Here is a tiny trained network, its code and every weight. The questions are about switching its units off for an input and a class, where a switched-off unit gives its printed mean instead of its output.

import numpy as np


def w(rows, s, z=0):
    codes = np.array(rows[::2]) - 128.0
    scale = np.full(codes.shape[1], s)
    scale[-1] = z or s
    return codes * scale


def norm(h):
    return h / np.sqrt((h * h).mean(-1, keepdims=True) + 1e-5)


def f(y):
    return np.maximum(y, 0)


def log_softmax(a):
    a = a - a.max(-1, keepdims=True)
    return a - np.log(np.exp(a).sum(-1, keepdims=True))


def net(x, mask):
    res = np.array(x, float).reshape(1, 6) / 4 @ E
    u = 0
    for l in range(2):
        y = f(norm(res) @ A[l][:, :-1].T + A[l][:, -1])
        res = res + np.where(mask[u : u + 11], y, B[l][:, -1]) @ B[l][:, :-1]
        u += 11
    return log_softmax(norm(res)[-1] @ U[:, :-1].T + U[:, -1])


A, B = {}, {}
E = w([
[99,99,252,85,129,157,171,182,147,67],'x0',
[127,111,110,122,223,189,82,141,175,135],'x1',
[75,124,103,86,104,38,155,135,77,151],'x2',
[146,138,140,184,56,117,141,103,121,131],'x3',
[158,147,153,134,91,144,152,122,114,90],'x4',
[122,107,141,137,66,86,129,133,133,142],'x5',
],0.012)
A[0] = w([
[156,148,97,142,186,211,126,117,122,116,69],'0.n0',
[161,147,127,178,66,137,124,103,137,131,70],'0.n1',
[124,120,85,144,131,72,118,128,138,151,47],'0.n2',
[102,127,254,66,164,166,156,155,110,99,86],'0.n3',
[130,163,117,140,6,29,172,100,47,119,31],'0.n4',
[126,127,247,162,47,193,147,127,144,126,25],'0.n5',
[149,136,168,121,90,180,147,132,117,93,108],'0.n6',
[95,148,210,82,190,131,166,136,102,106,9],'0.n7',
[176,136,196,130,60,183,121,132,139,118,26],'0.n8',
[125,139,186,72,186,127,151,139,97,91,3],'0.n9',
[165,162,63,165,197,229,142,108,116,128,12],'0.n10',
],0.014,0.0038)
B[0] = w([
[209,148,168,97,105,212,91,107,110,199,182],'0.n0',
[53,109,90,18,140,156,154,188,61,130,167],'0.n1',
[93,93,99,192,186,92,161,81,168,143,161],'0.n2',
[12,55,130,78,146,162,188,200,89,67,231],'0.n3',
[138,213,112,151,16,110,170,128,6,164,249],'0.n4',
[202,147,125,207,204,82,191,68,201,41,212],'0.n5',
[93,102,225,174,171,73,109,118,206,161,177],'0.n6',
[65,69,20,93,87,193,125,234,133,127,186],'0.n7',
[174,112,151,219,167,56,114,109,191,89,180],'0.n8',
[44,44,104,95,88,178,98,186,139,165,175],'0.n9',
[226,166,81,46,175,173,49,53,123,122,193],'0.n10',
],0.013,0.017)
A[1] = w([
[101,107,113,153,102,102,151,140,132,72,154],'1.n0',
[152,126,167,179,148,91,121,108,200,40,5],'1.n1',
[107,103,134,180,160,38,71,81,197,191,173],'1.n2',
[141,237,146,140,5,61,133,117,35,175,101],'1.n3',
[140,170,222,113,137,96,105,148,149,103,153],'1.n4',
[198,192,160,77,112,183,44,99,118,165,32],'1.n5',
[142,166,135,122,96,124,119,135,102,107,65],'1.n6',
[144,131,196,126,152,39,102,160,178,106,60],'1.n7',
[171,103,80,92,143,132,67,103,127,197,51],'1.n8',
[164,122,177,186,135,144,160,102,166,101,18],'1.n9',
[116,118,37,159,101,24,124,109,92,179,146],'1.n10',
],0.017,0.0027)
B[1] = w([
[223,137,119,123,164,182,11,78,161,226,176],'1.n0',
[150,193,126,205,50,157,212,66,146,97,163],'1.n1',
[58,174,172,95,196,148,119,196,172,107,151],'1.n2',
[218,41,54,125,52,55,110,166,7,246,252],'1.n3',
[138,72,79,179,160,127,90,158,181,158,139],'1.n4',
[152,171,62,63,133,130,64,18,110,108,190],'1.n5',
[140,147,178,113,105,140,141,162,119,138,151],'1.n6',
[149,142,191,157,175,165,150,109,115,111,146],'1.n7',
[140,181,143,104,122,136,93,41,149,84,182],'1.n8',
[154,117,125,166,166,62,189,103,133,100,151],'1.n9',
[95,187,223,150,94,40,142,187,115,145,204],'1.n10',
],0.017,0.024)
U = w([
[163,177,101,61,176,165,31,36,114,118,168],'0',
[25,12,111,90,142,216,110,213,131,120,119],'1',
[171,100,164,247,174,137,193,105,178,80,137],'2',
[35,205,199,112,191,64,80,172,144,145,3],'3',
[160,129,127,156,65,40,118,161,17,212,178],'4',
],0.013,0.0039)

Each question gives the input, the list of numbers given to net, and the class t.
The units are the neurons (one row each of A and B). Each row of codes is followed by its name. A weight is (code - 128) times the scale printed after its matrix; where a second scale follows, it is the last column's (A, B and U).
mask holds one flag per neuron, layer by layer. A switched-off neuron (its flag False) gives its mean, the last column of its row in B, instead of its output. The means were averaged over made-up inputs and are rounded, as every weight is.
A unit's drop is (log p(t) with every unit on - log p(t) with that unit switched off) / (log p(t) with every unit on - log p(t) with every unit switched off).
unit that matters most: the unit with the biggest drop
top k neurons: the k neurons with the biggest drops, biggest first
top k neurons in layer l: the k neurons of layer l with the biggest drops, biggest first
drop when u is switched off: that unit's drop, to one decimal
input [5,4,5,6,5,-3], class 1: unit that matters most -> 0.n3
input [-7,0,-2,1,-5,3], class 3: top 3 neurons in layer 0 -> (0.n4; 0.n2; 0.n0)
input [1,5,4,8,-8,3], class 3: top 2 neurons in layer 0 -> (0.n4; 0.n2)
input [4,8,-5,0,-5,6], class 1: top 2 neurons -> (0.n3; 0.n4)
input [7,-5,-4,-2,-2,0], class 2: top 2 neurons -> (0.n5; 0.n8)
input [2,5,0,-3,3,-5], class 0: top 2 neurons -> (0.n10; 0.n0)
input [-1,1,7,0,-5,-7], class 3: top 2 neurons -> (0.n4; 1.n3)
input [-2,-1,-5,7,8,0], class 2: top 2 neurons -> (0.n5; 0.n8)
input [-4,-1,3,-8,6,-3], class 0: drop when 0.n4 is switched off -> 0.2
input [-7,-3,-4,-6,-3,6], class 3: drop when 0.n4 is switched off -> 0.7
input [8,-7,-4,0,-4,-1], class 2: drop when 0.n5 is switched off -> 0.5
input [3,3,-5,-4,6,-5], class 1: drop when 1.n0 is switched off -> 0.1
input [4,1,-4,-1,4,-2], class 2: top 2 neurons in layer 0 -> (0.n5; 0.n8)
input [-3,3,5,-6,-3,-1], class 3: top neuron -> (0.n4)
